Below are the code and all the weights of a small trained network. Each question names an input and a class and asks about switching units off, where a switched-off unit gives its printed mean instead of its output.

import numpy as np


def w(rows, s, z=0):
    codes = np.array(rows[::2]) - 128.0
    scale = np.full(codes.shape[1], s)
    scale[-1] = z or s
    return codes * scale


def f(y):
    return y / 2 * (1 + np.tanh(0.7978845608 * (y + 0.044715 * y**3)))


def log_softmax(a):
    a = a - a.max(-1, keepdims=True)
    return a - np.log(np.exp(a).sum(-1, keepdims=True))


def net(x, mask):
    res = np.array(x, float).reshape(1, 8) / 4 @ E
    y = f(res @ A[0][:, :-1].T + A[0][:, -1])
    res = res + np.where(mask, y, B[0][:, -1]) @ B[0][:, :-1]
    return log_softmax(res[-1] @ U[:, :-1].T + U[:, -1])


A, B = {}, {}
E = w([
[32,179,62,122,132,124,229,57],'x0',
[206,152,192,227,22,141,114,119],'x1',
[222,47,27,191,63,150,148,17],'x2',
[107,187,92,138,99,209,95,187],'x3',
[52,132,116,198,127,160,106,119],'x4',
[122,158,187,222,253,161,87,35],'x5',
[94,71,152,66,184,50,80,35],'x6',
[95,116,127,226,145,114,138,114],'x7',
],0.0058)
A[0] = w([
[116,86,98,119,142,90,133,58,154],'N0',
[97,126,137,148,195,70,104,49,254],'N1',
[214,92,136,176,40,144,68,142,170],'N2',
[125,139,202,160,180,130,109,113,228],'N3',
[127,112,136,2,136,50,142,192,220],'N4',
[100,157,83,150,70,118,199,155,160],'N5',
[132,180,69,125,137,145,137,99,200],'N6',
[154,201,74,174,106,222,138,182,196],'N7',
[98,120,81,188,30,100,214,122,175],'N8',
[146,87,41,111,159,113,146,26,199],'N9',
[196,128,128,163,93,104,106,138,119],'N10',
[91,119,183,97,171,104,93,148,239],'N11',
],0.011,0.0032)
B[0] = w([
[135,63,116,121,179,134,174,121,177],'N0',
[98,116,119,194,213,118,126,56,208],'N1',
[188,74,188,111,42,81,50,99,196],'N2',
[80,151,139,173,149,92,67,103,181],'N3',
[166,147,6,103,117,69,127,201,247],'N4',
[138,198,83,144,97,163,156,107,173],'N5',
[125,105,159,130,145,183,168,145,160],'N6',
[95,133,208,82,119,217,130,204,201],'N7',
[139,198,116,132,57,153,175,44,188],'N8',
[138,20,125,68,172,152,208,77,208],'N9',
[134,99,149,153,87,80,93,118,157],'N10',
[128,166,79,173,172,71,101,160,198],'N11',
],0.016,0.013)
U = w([
[89,176,202,91,136,221,129,254,66],'0',
[147,246,136,131,27,203,210,79,9],'1',
[201,91,204,143,41,95,65,93,202],'2',
[65,164,142,242,213,91,99,78,88],'3',
[175,188,24,75,117,71,154,239,206],'4',
[145,40,109,101,184,156,246,37,161],'5',
],0.0057,0.0013)

Each question gives the input, the list of numbers given to net, and the class t.
The units are the neurons (one row each of A and B). Each row of codes is followed by its name. A weight is (code - 128) times the scale printed after its matrix; where a second scale follows, it is the last column's (A, B and U).
mask holds one flag per neuron, in row order. A switched-off neuron (its flag False) gives its mean, the last column of its row in B, instead of its output. The means were averaged over made-up inputs and are rounded, as every weight is.
A unit's drop is (log p(t) with every unit on - log p(t) with that unit switched off) / (log p(t) with every unit on - log p(t) with every unit switched off).
unit that matters most: the unit with the biggest drop
top k neurons: the k neurons with the biggest drops, biggest first
drop of u: that unit's drop, to one decimal
input [0,4,8,3,6,4,-4,-6], class 2: unit that matters most => N2
input [-4,6,-1,-5,0,1,6,0], class 3: top 2 neurons => (N1, N3)
input [-4,2,3,8,-6,-8,-7,-4], class 2: top 2 neurons => (N2, N10)
input [8,-6,-7,-6,-3,-5,5,7], class 4: top 2 neurons => (N4, N11)
input [0,4,7,8,-3,2,0,8], class 2: top 2 neurons => (N2, N10)
input [-1,-4,3,7,-6,-5,-5,8], class 1: top 2 neurons => (N8, N5)
input [-3,2,2,-5,8,-8,-6,3], class 1: top 2 neurons => (N8, N5)
input [0,8,-7,-6,-1,1,0,-2], class 3: top 2 neurons => (N3, N4)
input [2,8,1,-5,-6,8,3,-4], class 3: top 2 neurons => (N3, N1)
input [5,-5,1,2,7,0,-4,5], class 1: drop of N8 => 0.1
input [1,4,-8,1,2,3,4,-4], class 3: drop of N7 => 0.0
input [-6,7,-1,0,-2,-8,-2,4], class 2: drop of N2 => 0.3
input [-8,6,-7,4,-1,-4,-3,-6], class 2: drop of N10 => 0.2
input [-5,-2,6,6,6,6,-8,2], class 0: unit that matters most => N7
